Here is a tiny trained network, its code and every weight. The questions are about switching its units off for an input and a class, where a switched-off unit gives its printed mean instead of its output.

import numpy as np


def w(rows, s, z=0):
    codes = np.array(rows[::2]) - 128.0
    scale = np.full(codes.shape[1], s)
    scale[-1] = z or s
    return codes * scale


def f(y):
    return np.maximum(y, 0)


def log_softmax(a):
    a = a - a.max(-1, keepdims=True)
    return a - np.log(np.exp(a).sum(-1, keepdims=True))


def net(x, mask):
    res = np.array(x, float).reshape(1, 7) / 4 @ E
    y = f(res @ A[0][:, :-1].T + A[0][:, -1])
    res = res + np.where(mask, y, B[0][:, -1]) @ B[0][:, :-1]
    return log_softmax(res[-1] @ U[:, :-1].T + U[:, -1])


A, B = {}, {}
E = w([
[129,127,130,130,126,127],'x0',
[156,186,47,209,186,48],'x1',
[83,107,180,57,223,64],'x2',
[53,175,33,47,102,136],'x3',
[46,2,88,176,93,87],'x4',
[18,174,162,203,184,200],'x5',
[127,129,128,129,128,127],'x6',
],0.0066)
A[0] = w([
[133,136,176,74,111,172,104],'n0',
[146,169,74,175,168,60,19],'n1',
[215,221,159,57,157,150,146],'n2',
[69,164,53,73,103,131,169],'n3',
[144,157,79,170,168,61,54],'n4',
[64,3,93,152,89,76,126],'n5',
[160,188,79,165,172,69,69],'n6',
[70,165,56,84,99,137,111],'n7',
[203,114,103,78,89,85,86],'n8',
[146,135,103,181,64,174,66],'n9',
[183,82,101,91,75,68,76],'n10',
[175,105,198,213,143,133,189],'n11',
[73,162,61,86,106,140,128],'n12',
[85,115,180,77,202,72,178],'n13',
[142,132,105,176,66,172,41],'n14',
[101,184,75,72,120,136,200],'n15',
[51,159,134,177,158,190,136],'n16',
[148,134,100,180,76,169,50],'n17',
[195,92,103,80,80,75,85],'n18',
[90,116,169,95,197,67,134],'n19',
[145,163,85,183,171,69,79],'n20',
[50,153,148,188,171,196,96],'n21',
[119,93,179,67,84,180,2],'n22',
[146,141,97,175,68,175,95],'n23',
[91,109,170,96,202,70,121],'n24',
],0.0072,0.00087)
B[0] = w([
[85,88,137,141,83,190,195],'n0',
[74,71,160,107,34,179,206],'n1',
[86,155,96,254,197,219,255],'n2',
[195,52,189,150,169,109,218],'n3',
[77,79,151,106,47,184,201],'n4',
[97,172,64,238,232,225,234],'n5',
[75,74,167,134,46,193,215],'n6',
[196,57,186,143,169,98,209],'n7',
[46,203,173,158,146,62,210],'n8',
[172,162,57,57,130,109,196],'n9',
[58,201,166,152,142,66,208],'n10',
[222,53,174,103,170,82,226],'n11',
[193,51,187,147,174,94,205],'n12',
[176,154,39,60,102,155,244],'n13',
[171,167,54,56,127,116,190],'n14',
[187,63,174,165,171,129,208],'n15',
[94,191,185,101,132,30,243],'n16',
[174,155,65,65,127,114,188],'n17',
[55,209,176,149,134,65,213],'n18',
[180,149,43,51,111,147,226],'n19',
[93,65,162,91,45,181,207],'n20',
[87,206,179,90,121,20,253],'n21',
[59,96,155,112,38,175,209],'n22',
[175,159,65,59,137,107,197],'n23',
[180,158,40,50,115,142,227],'n24',
],0.0063,0.0051)
U = w([
[55,224,180,124,124,1,59],'0',
[72,60,156,107,6,200,62],'1',
[199,159,7,42,122,119,97],'2',
[103,153,83,241,226,213,252],'3',
[229,28,200,142,182,75,159],'4',
],0.012,0.0013)

Each question gives the input, the list of numbers given to net, and the class t.
The units are the neurons (one row each of A and B). Each row of codes is followed by its name. A weight is (code - 128) times the scale printed after its matrix; where a second scale follows, it is the last column's (A, B and U).
mask holds one flag per neuron, in row order. A switched-off neuron (its flag False) gives its mean, the last column of its row in B, instead of its output. The means were averaged over made-up inputs and are rounded, as every weight is.
A unit's drop is (log p(t) with every unit on - log p(t) with that unit switched off) / (log p(t) with every unit on - log p(t) with every unit switched off).
The circuit of an input: a set's keep is (log p(t) with only the set's units on - log p(t) with every unit switched off) / (log p(t) with every unit on - log p(t) with every unit switched off). Starting from the 12 units with the biggest drops (on a tie, the unit counted first), units are removed one at a time, each time the one whose removal leaves the highest keep (on an exact tie, the one counted first), for as long as the keep stays at least 0.8.
units of the circuit, in order: the units of the circuit, biggest drop first
top k neurons: the k neurons with the biggest drops, biggest first
drop of u: that unit's drop, to one decimal
input [-5,-4,-3,1,-7,4,-7], class 3: units of the circuit, in order : (n2)
input [5,6,8,-1,-1,1,1], class 2: top 3 neurons : (n24, n19, n13)
input [-5,6,0,5,4,4,7], class 1: units of the circuit, in order : (n1, n20)
input [-8,3,-6,2,8,-8,0], class 0: top 4 neurons : (n10, n18, n8, n2)
input [4,-5,5,8,8,-3,1], class 3: top 2 neurons : (n5, n11)
input [-5,0,-2,-3,7,8,-5], class 0: top 2 neurons : (n21, n16)
input [6,7,-6,-4,-1,-4,3], class 1: units of the circuit, in order : (n6, n1)
input [3,-6,8,1,2,6,-5], class 2: units of the circuit, in order : (n13, n24)
input [6,7,-3,-2,7,-8,-3], class 0: top 2 neurons : (n10, n18)
input [1,7,-3,2,-1,8,-5], class 0: top 2 neurons : (n21, n16)
input [4,-5,-4,-7,6,1,2], class 4: top 2 neurons : (n11, n2)
input [8,6,-4,1,4,-7,5], class 0: top 2 neurons : (n10, n18)
input [-6,6,2,7,-8,4,3], class 3: top 2 neurons : (n2, n11)
input [1,5,0,3,2,7,7], class 0: units of the circuit, in order : (n21)
input [-1,4,-4,7,7,-3,-7], class 3: top 2 neurons : (n5, n11)
input [-8,-2,4,1,-8,0,-5], class 3: drop of n2 : 0.7
input [6,1,8,7,5,0,7], class 2: drop of n24 : 0.3
input [-8,-5,-6,7,-2,-2,4], class 4: drop of n3 : 0.2
